Here is a tiny trained network, its code and every weight. The questions are about switching its units off for an input and a class, where a switched-off unit gives its printed mean instead of its output.

import numpy as np


def w(rows, s, z=0):
    codes = np.array(rows[::2]) - 128.0
    scale = np.full(codes.shape[1], s)
    scale[-1] = z or s
    return codes * scale


def norm(h):
    return h / np.sqrt((h * h).mean(-1, keepdims=True) + 1e-5)


def f(y):
    return y / 2 * (1 + np.tanh(0.7978845608 * (y + 0.044715 * y**3)))


def log_softmax(a):
    a = a - a.max(-1, keepdims=True)
    return a - np.log(np.exp(a).sum(-1, keepdims=True))


def net(x, mask):
    res = np.array(x, float).reshape(1, 4) / 4 @ E
    u = 0
    for l in range(4):
        y = f(norm(res) @ A[l][:, :-1].T + A[l][:, -1])
        res = res + np.where(mask[u : u + 7], y, B[l][:, -1]) @ B[l][:, :-1]
        u += 7
    return log_softmax(norm(res)[-1] @ U[:, :-1].T + U[:, -1])


A, B = {}, {}
E = w([
[51,77,204,51,140,180,87,162,99],'x0',
[198,162,255,150,127,146,131,65,39],'x1',
[205,98,101,21,92,176,140,95,178],'x2',
[126,131,127,126,131,128,126,126,125],'x3',
],0.001)
A[0] = w([
[175,167,212,147,131,153,96,28,71,55],'L0N1',
[144,160,115,119,167,144,98,129,125,60],'L0N2',
[60,59,194,56,162,178,69,183,94,33],'L0N3',
[151,149,50,180,125,38,158,66,152,4],'L0N4',
[74,103,8,123,120,121,90,237,189,48],'L0N5',
[172,113,184,174,150,144,46,93,137,78],'L0N6',
[52,173,141,206,179,61,96,167,81,90],'L0N7',
],0.0019,0.00042)
B[0] = w([
[79,101,41,66,118,120,213,252,74,191],'L0N1',
[138,74,118,157,44,161,160,121,140,116],'L0N2',
[168,243,95,174,62,210,48,184,176,210],'L0N3',
[149,167,148,151,136,175,71,181,93,162],'L0N4',
[99,136,139,66,123,115,198,173,4,245],'L0N5',
[120,90,90,61,189,108,156,214,114,133],'L0N6',
[136,21,205,122,206,82,95,63,203,202],'L0N7',
],0.0016,0.0012)
A[1] = w([
[26,105,2,106,128,116,112,172,186,70],'L1N1',
[146,85,119,129,181,128,93,119,147,166],'L1N2',
[183,174,108,192,135,80,170,126,194,72],'L1N3',
[86,120,178,104,92,180,47,132,159,93],'L1N4',
[216,123,73,55,41,186,140,117,182,129],'L1N5',
[172,172,201,125,136,185,134,80,32,121],'L1N6',
[195,194,64,202,102,63,166,88,150,2],'L1N7',
],0.0019,0.0003)
B[1] = w([
[183,138,181,151,72,123,187,175,57,253],'L1N1',
[170,66,97,166,112,113,116,95,82,128],'L1N2',
[139,166,150,125,128,168,55,128,92,147],'L1N3',
[159,180,95,189,123,195,94,115,163,176],'L1N4',
[66,121,202,181,218,85,122,94,137,254],'L1N5',
[112,130,9,120,35,96,171,213,124,197],'L1N6',
[137,163,150,85,165,250,65,191,145,176],'L1N7',
],0.002,0.00084)
A[2] = w([
[136,187,113,167,97,217,82,139,151,107],'L2N1',
[230,169,58,133,159,89,37,97,106,61],'L2N2',
[92,103,61,113,132,86,215,180,135,111],'L2N3',
[171,90,117,44,132,172,163,16,191,105],'L2N4',
[123,155,217,191,123,132,82,157,94,179],'L2N5',
[202,172,121,131,142,77,153,121,101,70],'L2N6',
[203,124,53,189,116,97,171,6,80,2],'L2N7',
],0.0018,0.00066)
B[2] = w([
[113,156,87,115,139,174,65,178,158,161],'L2N1',
[96,162,87,89,132,173,63,156,149,104],'L2N2',
[169,141,196,80,60,138,163,138,86,208],'L2N3',
[70,77,158,255,155,78,139,83,154,126],'L2N4',
[166,102,42,110,151,145,158,126,213,253],'L2N5',
[64,134,93,122,58,184,139,108,133,134],'L2N6',
[83,118,169,33,117,138,97,214,173,56],'L2N7',
],0.0019,0.00064)
A[3] = w([
[102,121,151,207,207,58,119,115,112,54],'L3N1',
[148,89,156,59,103,131,152,12,187,172],'L3N2',
[66,131,172,95,95,204,6,168,126,159],'L3N3',
[90,83,133,198,177,35,117,112,127,5],'L3N4',
[148,158,106,97,73,117,233,178,39,128],'L3N5',
[72,80,148,130,74,154,72,155,101,197],'L3N6',
[69,83,71,110,138,112,134,196,206,175],'L3N7',
],0.0023,0.0003)
B[3] = w([
[99,89,128,75,104,130,95,87,193,159],'L3N1',
[35,104,137,206,161,48,72,93,148,131],'L3N2',
[206,208,52,170,160,131,113,128,134,174],'L3N3',
[93,90,151,134,139,110,112,4,198,150],'L3N4',
[118,61,170,43,57,109,227,135,86,251],'L3N5',
[180,178,86,115,116,122,142,113,142,154],'L3N6',
[175,122,174,133,124,120,129,110,74,154],'L3N7',
],0.0025,0.0018)
U = w([
[125,78,159,46,25,106,255,183,36,211],'0',
[210,246,39,167,160,224,50,188,143,162],'1',
[39,45,168,178,166,62,73,10,220,2],'2',
],0.0055,0.00065)

Each question gives the input, the list of numbers given to net, and the class t.
The units are the neurons (one row each of A and B). Each row of codes is followed by its name. A weight is (code - 128) times the scale printed after its matrix; where a second scale follows, it is the last column's (A, B and U).
mask holds one flag per neuron, layer by layer. A switched-off neuron (its flag False) gives its mean, the last column of its row in B, instead of its output. The means were averaged over made-up inputs and are rounded, as every weight is.
A unit's drop is (log p(t) with every unit on - log p(t) with that unit switched off) / (log p(t) with every unit on - log p(t) with every unit switched off).
The circuit of an input: a set's keep is (log p(t) with only the set's units on - log p(t) with every unit switched off) / (log p(t) with every unit on - log p(t) with every unit switched off). Starting from the 12 units with the biggest drops (on a tie, the unit counted first), units are removed one at a time, each time the one whose removal leaves the highest keep (on an exact tie, the one counted first), for as long as the keep stays at least 0.8.
circuit, biggest first: the units of the circuit, biggest drop first
top k neurons: the k neurons with the biggest drops, biggest first
top k neurons in layer l: the k neurons of layer l with the biggest drops, biggest first
drop of u: that unit's drop, to one decimal
input [7,6,6,-7], class 1: circuit, biggest first => (L0N3; L0N5; L3N3; L3N5)
input [7,-6,-4,-2], class 1: circuit, biggest first => (L0N3; L3N3)
input [8,-5,-2,6], class 1: top neuron => (L0N3)
input [-6,-5,-7,-6], class 2: circuit, biggest first => (L0N7; L3N4)
input [8,-5,-6,-5], class 1: circuit, biggest first => (L0N3; L3N3)
input [-5,-8,-8,1], class 0: top 3 neurons => (L0N5; L1N1; L1N5)
input [6,3,6,3], class 1: top 2 neurons => (L0N3; L0N7)
input [-7,-7,-5,5], class 0: top 3 neurons in layer 1 => (L1N1; L1N4; L1N5)
input [4,2,-6,-8], class 2: top 2 neurons => (L0N7; L1N7)
input [-7,3,8,-5], class 2: circuit, biggest first => (L1N5; L3N2)
input [8,-4,7,-5], class 1: circuit, biggest first => (L0N3; L3N3; L1N4)
input [3,7,-8,-1], class 2: top 4 neurons => (L0N7; L0N5; L1N1; L3N4)
input [-6,3,-7,4], class 2: top 2 neurons => (L0N7; L0N3)
input [5,0,-5,-2], class 1: top 2 neurons => (L0N3; L1N5)
input [-5,4,-8,5], class 2: top 2 neurons in layer 0 => (L0N7; L0N3)
input [4,3,3,-2], class 1: top 3 neurons => (L0N3; L0N5; L1N4)
input [-4,4,-8,0], class 2: top neuron => (L0N7)
input [5,4,2,5], class 1: top 3 neurons => (L0N3; L0N5; L1N4)
input [1,6,-7,-4], class 2: top 4 neurons => (L0N7; L0N5; L1N1; L3N4)
input [3,-4,7,6], class 2: top neuron => (L0N1)
input [8,-4,4,-2], class 1: drop of L0N3 => 1.3
input [3,-1,0,-6], class 1: drop of L0N3 => 1.4
input [8,3,-6,-2], class 1: drop of L1N5 => 0.1
